Below are the code and all the weights of a small trained network. Each question names an input and a target symbol and asks about switching units off, where a switched-off unit gives its printed mean instead of its output.

import numpy as np


def w(rows, s, z=0):
    codes = np.array(rows[::2]) - 128.0
    scale = np.full(codes.shape[1], s)
    scale[-1] = z or s
    return codes * scale


def f(y):
    return np.maximum(y, 0)


def softmax(a):
    e = np.exp(a - a.max(-1, keepdims=True))
    return e / e.sum(-1, keepdims=True)


def log_softmax(a):
    a = a - a.max(-1, keepdims=True)
    return a - np.log(np.exp(a).sum(-1, keepdims=True))


def net(x, mask):
    ids = ['γεζθμστψ'.index(c) for c in x.split()]
    T = len(ids)
    res = E[ids] + P[:T]
    u = 0
    for l in range(2):
        r = res
        for j in range(3):
            rows = slice(4 * j, 4 * j + 4)
            q, k, v = (r @ M[l][rows].T for M in (Q, K, V))
            z = softmax(np.where(np.tri(T) > 0, q @ k.T / 4**0.5, -1e9)) @ v
            o = O[l][rows]
            res = res + np.where(mask[u + j], z, o[:, -1]) @ o[:, :-1]
        u += 3
        y = f(res @ A[l][:, :-1].T + A[l][:, -1])
        res = res + np.where(mask[u : u + 12], y, B[l][:, -1]) @ B[l][:, :-1]
        u += 12
    return log_softmax(res[-1] @ U[:, :-1].T + U[:, -1])


Q, K, V, O, A, B = {}, {}, {}, {}, {}, {}
E = w([
[71,139,121,155],'γ',
[83,127,166,120],'ε',
[114,120,144,169],'ζ',
[117,105,77,194],'θ',
[174,113,117,163],'μ',
[142,87,172,79],'σ',
[232,111,128,110],'τ',
[214,100,163,3],'ψ',
],0.0047)
P = w([
[124,168,163,146],'0',
[97,189,23,57],'1',
[133,164,213,166],'2',
[144,80,166,147],'3',
[113,96,4,48],'4',
[156,90,185,156],'5',
[156,20,151,145],'6',
[121,124,1,57],'7',
],0.0062)
Q[0] = w([
[146,135,131,131],'L0H1',
[128,125,152,116],'L0H1',
[134,128,121,134],'L0H1',
[118,115,115,134],'L0H1',
[157,119,138,92],'L0H2',
[135,123,127,123],'L0H2',
[130,135,132,131],'L0H2',
[126,121,126,120],'L0H2',
[148,167,73,70],'L0H3',
[125,200,21,30],'L0H3',
[220,164,255,224],'L0H3',
[114,158,116,125],'L0H3',
],0.052)
K[0] = w([
[117,123,128,111],'L0H1',
[130,110,97,134],'L0H1',
[119,120,138,121],'L0H1',
[122,106,141,141],'L0H1',
[135,116,162,160],'L0H2',
[136,137,140,136],'L0H2',
[124,108,130,119],'L0H2',
[127,133,131,140],'L0H2',
[140,197,156,98],'L0H3',
[130,242,146,108],'L0H3',
[253,87,139,49],'L0H3',
[136,146,106,136],'L0H3',
],0.044)
V[0] = w([
[163,106,244,202],'L0H1',
[128,126,125,116],'L0H1',
[133,130,104,117],'L0H1',
[97,137,82,82],'L0H1',
[132,122,121,130],'L0H2',
[120,147,78,108],'L0H2',
[112,156,63,82],'L0H2',
[122,148,89,108],'L0H2',
[20,129,204,28],'L0H3',
[2,116,169,120],'L0H3',
[220,147,185,2],'L0H3',
[59,118,109,164],'L0H3',
],0.0087)
O[0] = w([
[69,186,219,84,158],'L0H1',
[136,123,108,141,131],'L0H1',
[137,123,116,128,126],'L0H1',
[150,102,85,164,113],'L0H1',
[128,134,121,124,120],'L0H2',
[169,94,128,110,80],'L0H2',
[190,86,128,110,61],'L0H2',
[168,98,132,111,93],'L0H2',
[53,9,113,85,136],'L0H3',
[33,56,134,158,85],'L0H3',
[183,93,118,2,254],'L0H3',
[94,128,123,185,61],'L0H3',
],0.009,0.0007)
A[0] = w([
[92,98,217,138,113],'L0N1',
[171,102,210,120,254],'L0N2',
[124,153,203,248,108],'L0N3',
[157,151,77,128,173],'L0N4',
[102,97,168,199,30],'L0N5',
[105,165,128,86,157],'L0N6',
[180,180,213,171,154],'L0N7',
[113,97,99,113,108],'L0N8',
[80,184,192,109,51],'L0N9',
[129,81,225,181,243],'L0N10',
[159,145,143,183,25],'L0N11',
[97,131,120,151,167],'L0N12',
],0.015,0.0025)
B[0] = w([
[137,90,62,150,177],'L0N1',
[140,93,190,199,253],'L0N2',
[69,119,181,4,221],'L0N3',
[83,126,125,127,182],'L0N4',
[171,105,87,57,166],'L0N5',
[122,121,112,158,168],'L0N6',
[66,166,196,195,224],'L0N7',
[123,167,124,154,175],'L0N8',
[96,157,82,159,153],'L0N9',
[104,38,95,156,224],'L0N10',
[141,105,150,83,155],'L0N11',
[128,129,111,90,168],'L0N12',
],0.029,0.0051)
Q[1] = w([
[108,183,90,129],'L1H1',
[186,137,149,109],'L1H1',
[113,161,90,134],'L1H1',
[55,126,99,156],'L1H1',
[81,140,86,149],'L1H2',
[234,122,160,109],'L1H2',
[108,155,89,131],'L1H2',
[108,84,139,149],'L1H2',
[132,140,111,122],'L1H3',
[133,75,110,143],'L1H3',
[141,109,112,123],'L1H3',
[2,31,144,133],'L1H3',
],0.022)
K[1] = w([
[76,98,128,140],'L1H1',
[160,67,183,150],'L1H1',
[93,118,120,131],'L1H1',
[82,193,65,104],'L1H1',
[76,146,77,165],'L1H2',
[194,64,199,83],'L1H2',
[80,106,126,161],'L1H2',
[164,192,73,123],'L1H2',
[142,60,134,136],'L1H3',
[139,122,67,142],'L1H3',
[148,133,73,127],'L1H3',
[244,250,53,125],'L1H3',
],0.019)
V[1] = w([
[190,229,145,131],'L1H1',
[137,133,199,226],'L1H1',
[103,159,5,243],'L1H1',
[141,174,86,167],'L1H1',
[142,1,93,18],'L1H2',
[184,102,94,198],'L1H2',
[196,47,74,186],'L1H2',
[81,92,173,93],'L1H2',
[122,150,133,145],'L1H3',
[165,107,75,168],'L1H3',
[177,48,61,141],'L1H3',
[127,12,136,99],'L1H3',
],0.006)
O[1] = w([
[149,254,67,107,5],'L1H1',
[232,174,179,126,86],'L1H1',
[126,136,70,226,122],'L1H1',
[130,171,82,160,84],'L1H1',
[158,236,140,217,100],'L1H2',
[99,156,173,80,101],'L1H2',
[105,202,203,100,98],'L1H2',
[187,86,148,167,183],'L1H2',
[120,132,156,147,131],'L1H3',
[140,46,145,125,122],'L1H3',
[163,35,101,86,118],'L1H3',
[188,153,91,68,124],'L1H3',
],0.0067,0.011)
A[1] = w([
[150,211,134,221,42],'L1N1',
[147,165,96,138,91],'L1N2',
[111,192,66,116,254],'L1N3',
[215,121,5,111,48],'L1N4',
[126,207,209,77,44],'L1N5',
[170,146,75,158,81],'L1N6',
[146,141,25,27,94],'L1N7',
[195,123,132,222,170],'L1N8',
[145,152,221,37,123],'L1N9',
[186,105,78,175,128],'L1N10',
[115,229,118,80,169],'L1N11',
[159,112,2,93,195],'L1N12',
],0.0099,0.0056)
B[1] = w([
[48,158,98,67,173],'L1N1',
[141,111,86,137,128],'L1N2',
[185,234,146,146,141],'L1N3',
[36,51,215,126,164],'L1N4',
[158,56,91,187,181],'L1N5',
[94,82,113,122,132],'L1N6',
[105,166,25,182,174],'L1N7',
[130,179,39,138,248],'L1N8',
[135,214,136,81,234],'L1N9',
[168,93,196,147,186],'L1N10',
[58,24,216,150,139],'L1N11',
[254,193,152,67,211],'L1N12',
],0.019,0.013)
U = w([
[158,99,28,52,105],'γ',
[196,85,169,108,93],'ε',
[57,8,74,84,4],'ζ',
[104,150,148,28,39],'θ',
[97,167,253,218,183],'μ',
[168,89,68,241,187],'σ',
[75,167,70,136,130],'τ',
[215,244,164,160,241],'ψ',
],0.003,0.0024)

Each question gives the input, a string of symbols that net reads in full, and the target symbol t.
The units are the heads (4 rows each of Q, K, V and O) and the neurons (one row each of A and B). Each row of codes is followed by its name. A weight is (code - 128) times the scale printed after its matrix; where a second scale follows, it is the last column's (O, A, B and U).
mask holds one flag per unit, layer by layer, with each layer's heads first. A switched-off unit (its flag False) gives its mean, the last column of its rows in O or B, instead of its output. The means were averaged over made-up inputs and are rounded, as every weight is.
A unit's drop is (log p(t) with every unit on - log p(t) with that unit switched off) / (log p(t) with every unit on - log p(t) with every unit switched off).
The circuit of an input: a set's keep is (log p(t) with only the set's units on - log p(t) with every unit switched off) / (log p(t) with every unit on - log p(t) with every unit switched off). Starting from the 12 units with the biggest drops (on a tie, the unit counted first), units are removed one at a time, each time the one whose removal leaves the highest keep (on an exact tie, the one counted first), for as long as the keep stays at least 0.8.
units of the circuit, in order: the units of the circuit, biggest drop first
unit that matters most: the unit with the biggest drop
top k neurons: the k neurons with the biggest drops, biggest first
k most important neurons of layer l: the k neurons of layer l with the biggest drops, biggest first
heads that matter: for each layer, one digit per head in row order, 1 if its drop is at least 0.15 and else 0, layers parted by /
input σ ε σ μ ε ψ, target ψ: units of the circuit, in order -> [L0H3 L1N9 L1H1 L0N2]
input σ σ τ μ θ ε, target μ: units of the circuit, in order -> [L0H3 L0N7]
input μ θ μ ε γ θ, target θ: units of the circuit, in order -> [L0H3 L0N3]
input σ τ ε, target τ: top 2 neurons -> [L1N1 L0N7]
input γ ψ σ τ θ γ, target τ: heads that matter -> 001 / 100
input μ γ γ ζ σ μ σ ζ, target ε: 4 most important neurons of layer 0 -> [L0N3 L0N7 L0N9 L0N2]
input ζ σ σ θ σ θ, target σ: heads that matter -> 001 / 000
input ε μ θ θ ψ, target τ: unit that matters most -> L0N9
input θ θ γ ζ, target ζ: heads that matter -> 001 / 000
input μ σ μ ε μ ζ μ γ, target ε: 2 most important neurons of layer 1 -> [L1N12 L1N4]
input γ μ μ τ σ τ, target τ: top 2 neurons -> [L0N10 L0N7]
input ψ σ σ μ τ σ, target τ: top 2 neurons -> [L0N7 L1N1]
input ζ γ ζ τ μ τ ε μ, target σ: 4 most important neurons of layer 0 -> [L0N7 L0N2 L0N3 L0N9]
input ε μ ε ζ μ, target τ: heads that matter -> 101 / 110
input θ σ ζ τ σ τ θ σ, target θ: heads that matter -> 001 / 100
input σ γ ε μ γ ζ ζ σ, target μ: top 3 neurons -> [L0N9 L0N1 L0N10]
input ζ σ θ τ ε θ, target τ: top 3 neurons -> [L0N7 L1N1 L0N3]
input γ θ σ γ μ ε μ θ, target ζ: unit that matters most -> L0H3
input ψ γ γ, target ψ: top 2 neurons -> [L1N9 L0N2]
input ε μ γ ζ γ, target τ: unit that matters most -> L0N9
input γ γ ε ζ, target ζ: units of the circuit, in order -> [L0N10 L0N3 L0H3 L1N12]
input μ θ ψ ζ μ γ σ ψ, target ε: heads that matter -> 101 / 010
input γ μ τ γ, target γ: heads that matter -> 001 / 000
input τ ζ ζ ε μ, target γ: heads that matter -> 101 / 010
input ψ ψ μ γ μ γ τ μ, target ψ: 3 most important neurons of layer 0 -> [L0N4 L0N2 L0N7]
input γ ζ ε, target ζ: heads that matter -> 001 / 000
input σ τ τ ε σ, target μ: unit that matters most -> L0H1
input ζ ψ μ, target ψ: top 2 neurons -> [L1N9 L0N2]
